Each row has a class, written after it.
[  21  695  -31 -144   44  142 -243   74 -499  -73  491  325   98   91
  265 -676  -78   51  -24   80 -341 -471  139   -4  109  -17   20   22
 -407 -245  -96  -63 -229  287  -13 -215]
T
[ -93  -38  149   69  254 -382 -145 -434  726   49  214  -16  177  359
 -165 -710  761   58    2  342  781  451 -372 -371 -184  406   24   20
 -477  129 -153   32  -35  103   47  320]
R
[-253   29   55   -9  253  152  -38 -151  439 -182  -54 -226  158  134
 -120 -729  617   69  -74  221  298  281 -391   65  -33  404  -78   17
 -678  204  -65  132  111   56  -75   47]
E
[-200    7   35  -48  230  185  -86 -202  364 -125  100 -168  125  103
  -32 -776  637  129  -63  320  334  242 -431  -79  -94  397    0  -41
 -719   82  -61   88  -18   45  -96  133]
F
[ -25  657  -22 -137   39   98 -285 -112 -451 -203  416  217  241   64
  196 -763  -74  128   -9  214 -360 -555  114   79   89    6  -47   55
 -455 -209 -108   18 -135  276  -87 -281]
S
[-243  172   89 -105  348  389  -13  -59  159 -226  113 -143  143   44
  -41 -894  596   72 -184  323  215  142 -357  -21  -74  353   56 -106
 -875   72  -54   92  -45   93 -135   52]
S
[-102  608  -27 -134  120  207 -210  -80 -574 -268  493  209  227  -17
  220 -751 -127   86  -68  147 -379 -579  173   40   38   34  -36   13
 -528 -199  -82  -52 -158  283  -30 -322]
K
[-271  112  -46   57  207  254  -72   -1  342 -245  -35 -222  147   21
  -17 -760  545  113  -40  118  211  196 -478   89  114  366  -17   91
 -678  284 -118  187  114  -32 -174   67]
V
[-308  190    3 -169  387  617  120  110  109 -380   58 -138   78  -47
  -24 -873  400   42 -205  117  -82   15 -362  148  215  230   60  -72
 -894   61  -33  148    4    6 -204  -46]
K
[-165  214   83 -154  376  651  193  244   21 -225  -20 -146  124   11
   38 -795  418   43 -148   76  -67  -38 -303  163  168  216   62   13
 -741  112  -35  158   68  -31 -207   63]
B
[-335  147   47 -181  348  464   49  -31  139 -256   87 -132   83    7
  -15 -895  576   65 -185  290  141  171 -395   -5    1  286  101 -135
 -872   17  -48   87 -111   96 -122   73]
F
[  -3  667 -181 -204  151  479 -140  254 -703 -149  500  275  202 -110
  237 -690 -241   74  -66  164 -703 -684  125  253  237  -84  -48   41
 -341 -173  -47   64 -156  163 -148 -338]
J
[ -92  610  -34  -54   -1  118 -206   24 -506 -290  323  159  237   33
  230 -696 -163   57  -68  135 -436 -611   67  212   86  116 -125  140
 -463   -9 -186   51  -93   77  -70 -416]
F
[ -62  623 -111 -165   85  292 -218  100 -594 -233  503  282  174  -78
  291 -743 -224   56 -111  204 -477 -682  171  130   39   19  -68  -37
 -415 -116 -149   -1 -200  220  -51 -310]
B
[ -63  649  -72  -56   63  237 -227   63 -482 -208  429  187  197  -54
  186 -778 -119   97  -62  173 -461 -542   49  142   94  -14   36   45
 -422  -88  -69   18 -170  263  -60 -345]
S
[ -92  589   18  -58   86 -104 -344 -224 -305 -245  502  271  254   83
  115 -877  -35   76  -97  279 -149 -389   86  -78   -3   22  -32  -95
 -511 -278 -208  -46 -237  391   31 -288]
S
[-164   75   -1   56  281  -11 -134 -151  490  -44  106 -111  205  162
   -7 -759  656   81  -24  313  499  327 -436 -129 -114  413  -18  -63
 -554  168 -242  103   12   91  -74  240]
B
[ -61  -43   75  100  259 -234 -226 -333  700   16  207  -86  135  242
 -130 -786  744   89  -96  372  726  462 -368 -313 -195  356  154  -63
 -576  112 -169   51 -124  215   -6  364]
V
[-285  147   -7 -135  358  221  -33 -228  374  -75  230  -32  153  109
  -31 -865  722   58 -175  296  399  317 -306 -182 -115  316   46 -152
 -753  -22 -138   42 -107  210  -29  177]
K
[ -27  583  -70 -141   66  -19 -311 -141 -391 -108  457  250  155  117
  215 -749  -90  115  -27  285 -134 -429   47  -23  -93   82 -123   27
 -395 -212 -155  -46 -211  334    5 -285]
E
[-151  610  -62 -202   67  290 -185   15 -557 -219  362  285  184  -39
  242 -786 -135   28  -80  110 -469 -565  124  149   23  -27  -74  -40
 -461 -216 -113  -10 -141  281  -44 -311]
K
[-152  523  -28   15  -62 -113 -362 -195 -310 -245  340  217  222  109
  285 -761 -131  151  -40  137  -79 -479   83   10  -20  115 -157   92
 -423  -12 -205  -18  -60  270  -33 -235]
K
[-234  105  -14 -135  368  402    2 -110  250 -158  128  -11  116   -4
   38 -856  573   84 -270  277  210  175 -362  -60  -29  312   92 -131
 -876   12 -127   33  -47  141  -78  194]
K
[-151   62  -33  -75  287  -23  -94 -245  470  -62  210 -109  152  180
 -196 -821  669   54  -71  249  451  360 -423 -152 -111  399  110  -31
 -634   60  -89  119  -91  128  -89  118]
T
[ -65  600   21  -99   70 -220 -331 -292 -204 -159  482  257  235  184
  235 -760  -30  156    5  275  154 -365   -7 -160  -16  132  -68   26
 -460 -186 -219  -85 -215  448   46 -194]
K
[-205   86    0 -137  341   66  -73 -224  494  -24  274   -3  115  163
  -45 -882  711  -13 -151  293  607  343 -383 -267  -88  293  164 -130
 -697  -53 -187   58 -203  180  -43  282]
B
[-235   67   39 -124  371  297  -30  -98  293 -119  151  -61   86   91
  -37 -851  607   88 -168  375  285  314 -396 -119  -99  329   55 -168
 -804  -32 -135   61  -94  125  -76  191]
F
[ -90  730  -28 -193  136  269 -177  132 -629 -172  485  262  218   28
  188 -777 -113   48  -39  159 -507 -609  231  107   23  -37  -82    5
 -369 -160  -88    8 -186  241  -38 -313]
R
[-259  145   38  -70  285  250   -6  -23  305 -235   11 -137  191   55
   -9 -797  520   79  -36  213  271  143 -479   57   87  392  -68  -27
 -730  210 -106  115   71   -7 -132   58]
S
[-186   37  -26   78  332  183 -127 -150  392 -113  137 -100  160   80
  -76 -845  618  128 -164  244  333  297 -381  -71 -111  352   41  -58
 -736   71 -129   86   -5  132  -82  195]
K
[-104  522 -150   -8  -93  -58 -431  -46 -438 -252  370  181  218    2
  318 -725 -181  101  -28  117 -202 -581   75  172    4  111 -118   32
 -374   91 -182    3 -111  218  -23 -403]
J
[  28  516  -33   86 -163 -440 -512 -264  -71 -127  412  230  179  251
  215 -628  -49  107  158  221   78 -325   31  -61  -72  189 -161   56
 -234   -2 -281  -22 -108  245   27 -218]
T
[-207  597  -50  -82   73    4 -343 -153 -405 -227  535  319  218   60
  220 -866 -103   80  -78  216 -144 -460  153  -57  -44   45 -161 -110
 -435 -217 -206  -59 -223  362   16 -226]
K
[ -55  591  -66 -163  109  411 -201   96 -634 -187  515  187  178 -105
  228 -718 -208   88  -11  211 -567 -593  144  143   26  -16  -85   27
 -452 -229 -116  -19 -181  195  -38 -284]
F
[-177  128  -14  -56  335  305   -6   -7  272 -244   78 -103  162   42
 -115 -899  562    8 -187  194  241  205 -437   59   72  359  131  -84
 -749   96  -89  149  -36  100 -141   80]
T
[ -91  488  -60  -70  -13 -193 -359 -198 -297 -167  596  332  129   21
   84 -778  -55  -37  -30  187  -82 -339  101 -100  -84   28   32 -120
 -383 -240 -179 -106 -324  342  107 -255]
T
[-199  110   90  -73  237  -27 -131 -302  500  -40  110 -184  173  162
  -37 -814  648   36   26  211  602  267 -491 -161 -101  431   31   39
 -602  164 -118   91   33  102  -69  172]
S
[  -6  551  -67  -42  -15 -323 -431 -281 -159 -134  474  197  304  195
  207 -822  -33  161  102  269   98 -357    9  -81  -69  115 -128  -12
 -308 -195 -295  -10 -183  357   20 -220]
F
[ -41  669  -68 -171   78  228 -241  -32 -608 -225  406  292  238   40
  242 -784 -180   83 -110  268 -468 -618  191  138   27   -5  -78    8
 -456 -255 -130   -6 -155  310  -52 -316]
E
[ 127  688  -35 -172  177  802   57  487 -787  -49  537  245  202 -185
  326 -453 -308   76   45   79 -898 -750  284  244  377 -166  -46  178
 -310 -237   83    0  -19  118 -155 -139]
K
[-211  198   79 -239  410  697  199  234  -60 -182   93  -46  117   23
   -9 -839  509   92 -181  271 -142   38 -274   -2  102  171    7  -90
 -792  -62   81  114  -21    4 -232   97]
R
[-283  175  -24 -223  430  783  111  158  -74 -329   42  -71   38  -90
   14 -868  399  135 -207  201 -217  -50 -371  151  146  230  -65 -117
 -883  -23  -16  127  -24  -14 -216   23]
B
[-139  570 -134  -14  -16 -103 -398  -50 -416 -272  378  204  189   33
  243 -741 -180  105  -32  148 -223 -498   87  129  -15   68 -143   29
 -359   37 -233   35 -137  221  -42 -389]
J
[  15  533  -80  -68  -52   34 -235  -56 -482 -208  333  116  302  133
  205 -630 -136  185  189  163 -328 -458   83  139  149   82 -134  139
 -275  -49 -133   48   48  202 -156 -299]
T
[-239   55   44   94  234  122  -45  -95  411 -197    5 -233  191  128
 -135 -710  665  104  -28  193  300  304 -382    1  -49  407  -49   82
 -674  273  -97  164   91  -17 -103   38]
V
[ -16  568   12 -146   68 -131 -271 -144 -404 -240  359  275  222  110
  195 -749 -109   99  -73  188 -219 -537   88   -4  -11   66  -10   40
 -430 -104 -114  -28 -145  293    3 -296]
R
[-250  163  -16 -258  323  515  132  -21  110 -182  116  -43  136   51
  -88 -825  577   54 -104  233   38  121 -389   47   86  316   12  -90
 -800   -3  -29   87  -42    5 -147   53]
T
[-115   34  102  -79  265 -105 -125 -248  577  -75  115  -66  174  226
 -153 -775  667   32   16  308  585  306 -446 -175 -142  377   89   -1
 -665   25  -82  106  -56  118  -45  208]
R
[-134  670  -59 -229   84  213 -186   50 -541 -240  420  280  179  -37
  234 -748 -205   64 -147  170 -465 -638  161  125   55   -8  -86   10
 -453 -146 -160   12 -220  291  -31 -339]
B
[ -99  606  -59  -61  120  152 -250  -77 -499 -257  545  285  230   58
  188 -813  -90   82 -110  212 -310 -505  205   15   -6   17  -71  -35
 -485 -221 -139  -23 -211  302  -25 -314]
K
[-204   49   76  -16  169  117  -95 -223  442 -105   51 -217  181  186
  -24 -774  722   60    9  280  447  283 -420  -53 -123  431   12  -21
 -682  128 -110  118   33   42  -73  100]
F
[ -40  638  -99  -11   -4  174 -313   64 -491 -163  439  186  147   -1
  291 -725 -112   84  -41  113 -401 -580  155  153  115  -20  -96    6
 -262  -31 -119   43 -112  192  -75 -333]
J
[ -89  548   -9 -109   59 -220 -453 -231 -290 -130  443  341   89  122
  229 -815  -14   28 -121  275   16 -317  114 -133 -155   33  -35 -114
 -363 -178 -283  -59 -296  429   44 -100]
V
[-111  571  -45 -126  -44  -29 -369 -139 -329 -143  400  174  208   23
  201 -796   -8   24  -68  178 -212 -427  100   -1  -57   15  -58  -13
 -378 -159 -199   -2 -214  366   -4 -272]
V
[ -80  586   25 -164   -6 -132 -311  -43 -425 -168  399  268  164  139
  209 -735 -139   61  -64  216 -192 -508  178  -25 -100   40 -165   52
 -380 -124 -174    8 -172  246  -54 -285]
R
[-130  630  -51 -167   19   -1 -345 -145 -423 -231  466  266  120   34
  241 -768   -7   69 -124  222 -242 -486  168  -37  -39   32  -50  -76
 -490 -157 -161  -45 -284  332   14 -297]
V
[-238   98   20 -162  364  538   -9   17  100 -252   52 -129   95  -20
   64 -841  485  118 -239  239   98   19 -355   52   12  369  -62  -84
 -862  104  -80  100    1   42 -161  108]
B
[-254  149  -29 -108  353  395  -26  -88  251 -164  142  -51  164   -8
  -13 -854  628   66 -164  275  195  170 -425  -49  -22  327  -12 -120
 -829  -54  -94   66  -76   98 -105  134]
K
[-218  198  -12 -154  331  480    7   10  162 -188  103 -118  102   24
  -10 -869  504   53 -173  241  151   87 -352   81   70  279    2  -40
 -806   -6 -101  107  -34   54 -145   84]
E
[  16  449 -142  -66   49   89 -341  -52 -438 -161  524  301  135  -33
  188 -746 -182   35 -138  224 -337 -455  199   74  -20  -55   -4  -29
 -397 -263 -137  -39 -205  324    8 -253]
E
[-187  208   16 -114  314  573  111  178   55 -244  -13 -129  139   27
   35 -759  477  117  -63  177  -38   -6 -382  230  195  300 -100   -9
 -736  116  -65  139   49  -96 -181   35]
F
[-241  166   59 -143  295  280  -53 -100  323  -94  130  -98   81   56
    9 -899  619   28 -246  340  364  246 -348 -147  -84  274   62 -129
 -802  -70 -110   54 -126  197  -84  190]
E
[-117  588  -23 -112   44   84 -327  -64 -369 -168  555  234  186   82
  201 -850 -122   44  -43  221 -155 -457  157  -26  -65   -8  -30  -76
 -443 -239 -173  -34 -262  388  -12 -256]
K
[-247  139  104  -78  304  -36  -87 -283  512   10  198  -83  146  231
 -120 -884  806   37 -106  277  641  406 -366 -244 -150  334   30  -93
 -672   38 -151   40 -139  180  -12  214]
S
[ -34  699   23 -208  118  218 -185  -51 -549 -249  458  303  156   40
  206 -790 -201   53 -112  169 -419 -646   95   76  138   -5  114   87
 -574 -212  -93    2 -177  228  -79 -302]
S
[-200  -16   71   -2  173  214 -138  -58  319 -258  -64 -233  165  102
  -28 -704  496  104   46  252  168  108 -439   73  -51  438  -48   25
 -723  258   -7  144  161  -66 -165   41]
R
[-206  113   19 -101  249  400    0  -37  231 -247   -1 -225  136   32
  -41 -849  491   41 -132  171  150   61 -374  122   38  326   77   21
 -784  102  -10  162   72   17 -175   10]
E
[ -78  592  -47 -168  104  280 -213  112 -704 -285  532  191  115 -118
  276 -642 -242   43 -145  155 -542 -611  244  118  149  -13  -76   37
 -516 -181 -101  -29 -200  190  -61 -352]
F
[ -29  545  -57   41  -77   61 -308  -16 -358 -201  325   80  256   89
  252 -718 -189  166   36  224 -303 -564   74  142   20  107 -156  128
 -293   43  -99   45  -11  196  -96 -320]
E
[-238  138   18 -151  237  442   -4   29  181 -276   16 -184  167   21
  -67 -870  489   89 -120  180   73   54 -403  107   59  376  -21  -58
 -850   91  -38  141   24   13 -196   14]
T
[-242   50    4  -78  349   81   -3 -115  405 -109   52  -40  172  152
  -68 -805  701   83 -107  316  403  390 -436 -141 -101  336  -28  -82
 -640  126 -132   82  -26  113  -58  159]
R
[ -88  559   10 -110   92   99 -261  -97 -505 -182  469  290  148   59
  261 -762 -119   68 -141  241 -267 -480  121  -13  -30   61  -27  -12
 -457 -155 -155  -70 -223  297   35 -237]
F
[  -6  630   11 -100   47  117 -184   -5 -514 -258  429  188  270   73
  222 -690 -132  148   15  136 -373 -634  139   46  163   47 -143  147
 -436 -124  -76    5  -53  152  -73 -346]
R
